Each row has a name. After each piece below comes the name of the row it's from, unless a question asks for something else. Each question is about the rows just above it.

[121 151 111 155] = <134>
[171  97 119 170] = <14>
[169  98 121 154] = <71>
[171  97 120 170] = <35>
Print row <35>.  [171  97 120 170]
[154 121] is which row, read backwards?  <71>
Count the entries of [169]:  1
Which row holds this, read backwards? [170 120  97]  <35>
Count the entries of [171  97 119]:  3

[121 111 164 110 132 108 121 130 152 109 114 139 137 123 143 124 151] -> <29>
[121 106 140 120  94 114 130 149 129 123 148 170 126 129 100 116 123] -> <2>
[119 120 140 116  92  88 150 131 136 117 140 162 135 132 114 129 137] -> <113>
[113 147 119 146 134 145 145 126 146 139  93 139 132 133 101 151 112] -> <111>
[138 134 150  95 127 145 145  93 126 146 139 139 176 111 141 160 152] -> <126>
[156 138 140  91 141 164 113 134 120 123 111  99 131 110 148 141 154] -> <21>
Which row holds [120 134] read backwards?  <21>
Which row holds [139 139 146 126  93 145 145] read backwards?  <126>
How many entries does [113 147 119 146 134] have?  5
How many entries does [121 111 164 110 132 108 121 130 152] have?  9
Which row holds [176 139 139 146 126  93 145 145 127  95] read backwards?  <126>

[129 128  89 106 118 101 143 115]  <30>
[141 126 110 118 149  89 143 136]  <52>
[115 150 146 139 106 120 113 128]  <18>
[154 118 127 101 116 120 135 146]  <121>
[141 126 110 118 149  89 109 100]  <119>
[154 118 133 101 116 120 135 146]  <158>
Print row <158>.  [154 118 133 101 116 120 135 146]
Print row <30>.  [129 128  89 106 118 101 143 115]
Print row <52>.  [141 126 110 118 149  89 143 136]

[124 108 131 144 147 129 176 124 108 135 109] : <102>
[113 144 129 131 138 152 154 143 146 108 147] : <156>
[125 103 139 121 139 122 142 129 160 144 130] : <43>
[134 119 133 108 142 129 167 149 118 134 106] : <96>
[150 135 139 102 165 103 109 161 102 110 123] : <10>
[140 124 135 134 149 102 176 126 100 135 106] : <97>
[114 100 134 106 135 163 167 126 135 100 106] : <115>
Count the entries of [140 124 135 134 149 102 176 126 100 135 106]:  11
Print row <97>.  [140 124 135 134 149 102 176 126 100 135 106]
Count the entries of [125 103 139 121 139 122 142 129]:  8
Which row holds [106 135 100 126] read backwards?  <97>

[149  87 135 127 136 138 142 128 109 121 125 109 136 130 113 144 132 111
 127 121 121 146 106 128 134 131 108 126 105 144 133 150 123 162 132 153
 136 107 126 126 135 139 134 113 132 139 141 128 128 131 109 135 110 121
 122 130 142 129 138 129 129 132 123] : <62>
[148  98 136 131 135 134 142 129 106 119 127 100 133 129 108 134 130 113
 126 129 122 148 104 129 129 124 101 133 115 139 128 150 121 153 135 159
 134 102 132 125 135 156 135 122 138 136 144 134 132 126 110 135 107 122
 129 133 143 127 127 125 130 126 116] : <78>
[110 149 126 121 122 108 148 109 130 142 118 145 129 132 132 117 124 131
 103 159 145 134 134 122 113 123 128 122 149 112 107 121 145  92 132 131
 135 143 135 129 119 164 144 148 156 144 121 118 131 105 141 118 125 137
 156 115 145 129  95 125 122 106 126] : <6>
Print row <78>.  [148  98 136 131 135 134 142 129 106 119 127 100 133 129 108 134 130 113
 126 129 122 148 104 129 129 124 101 133 115 139 128 150 121 153 135 159
 134 102 132 125 135 156 135 122 138 136 144 134 132 126 110 135 107 122
 129 133 143 127 127 125 130 126 116]
Which row holds this, read backwards? [118 121]  <6>
How many entries does [149  87 135 127 136 138 142 128 109 121 125 109 136 130 113 144 132 111
 127 121 121 146 106 128 134 131 108 126 105 144 133 150 123 162 132 153
 136 107 126 126 135 139 134 113 132 139 141 128 128 131 109 135 110 121
 122 130 142 129 138 129 129 132 123] have?  63
How many entries does [148  98 136 131 135 134 142 129 106 119 127 100 133 129 108 134 130 113
 126 129 122 148 104 129 129 124 101 133 115 139 128 150 121 153 135 159
 134 102 132 125 135 156 135 122 138 136 144 134 132 126 110 135 107 122
 129 133 143 127 127 125 130 126 116] have?  63

[151  85 127 132 120 142 129 136 129] -> <48>
[125 115 124 150 122 140 112 125 118] -> <129>
[131 119 128 131 127 129 127 128 127] -> <79>
[131 121 130 133 130 127 131 124 125] -> <89>
[131 119 127 132 128 132 126 128 127] -> <47>
[133 117 130 131 130 131 130 124 124] -> <88>
[129 124 126 141 129 130 119 126 122] -> <82>
[121 121 129 144 124 139 118 129 121] -> <13>
[139 109 134 131 129 131 138 116 127] -> <41>
[120 118 126 152 123 146 110 126 115] -> <150>
Which row holds this, read backwards? [146 123]  <150>
Which row holds [110 146 123] read backwards?  <150>
[152 126 118 120] is which row, read backwards?  <150>

[110 123 145 129 135 147 141 136 115 125 120 140 126 134 147  97 142 130
 138 122 111 128 151 129 126 128 118 142 137 144 126 132 151 122 104 115
 136 113 133 132 146]  <152>
[144 132 116 148 126 127 127 121 124 125 120 109 130 115 122 144 106 137
 132 138 154 126 122 139 137 134 138 121 118 118 133 135 104 120 141 157
 120 137 130 124 113]  <66>
[152 148 124 150 123 124 125 133 134 125 131 127 120 130 129 138  89 139
 118 129 132 135 141 127 126 148 114 134 110 125 152 115 108 111 142 176
 113 138 128 139 136]  <32>
[111 131 120 120 124 127 122 116 144 126 143 125 133 134 122 123 138 117
 121 118 133 127 146 144 133 130 139 131 127 112 116 141 131 138 133 126
 131 136 122 129 133]  <142>
[127 132 138 118 135 135 124 138 130 124 129 113 124 132 128 134 128 120
 131 121 125 128 134 123 123 126 119 124 129 136 128 127 132 122 134 122
 134 129 123 139 130]  <147>
[119 131 131 125 143 140 135 140 128 124 113 116 130 132 127 111 139 116
 134 118 120 125 131 137 129 116 124 141 131 150 118 126 141 135 128 129
 130 121 132 128 125]  <67>
[126 132 125 125 137 116 117 133 119 129 115 111 129 127 119 139 128 133
 127 134 142 136 112 139 138 142 133 132 125 139 137 141 135 126 129 148
 123 132 130 117 125]  <12>
Which row holds this, read backwards? [ 97 147 134 126 140 120 125 115 136 141 147]  <152>
Number of entries in [119 131 131 125 143 140 135 140 128 124 113 116 130 132 127 111 139 116
 134 118 120 125 131 137 129 116 124 141 131 150 118 126 141 135 128 129
 130 121 132 128 125]:  41
Print row <142>.  [111 131 120 120 124 127 122 116 144 126 143 125 133 134 122 123 138 117
 121 118 133 127 146 144 133 130 139 131 127 112 116 141 131 138 133 126
 131 136 122 129 133]
How many entries does [127 132 138 118 135 135 124 138 130 124 129 113 124 132 128 134 128 120
 131 121 125 128 134 123 123 126 119 124 129 136 128 127 132 122 134 122
 134 129 123 139 130] have?  41
Count the entries of [119 131 131 125 143 140 135 140 128 124 113 116 130 132 127 111 139 116
 134 118 120 125 131 137 129 116 124 141 131 150 118 126 141 135 128 129]:  36
Which row holds this, read backwards? [129 130 120 127 131 125 134 133 125]  <32>
Which row holds [135 141 126] read backwards?  <67>

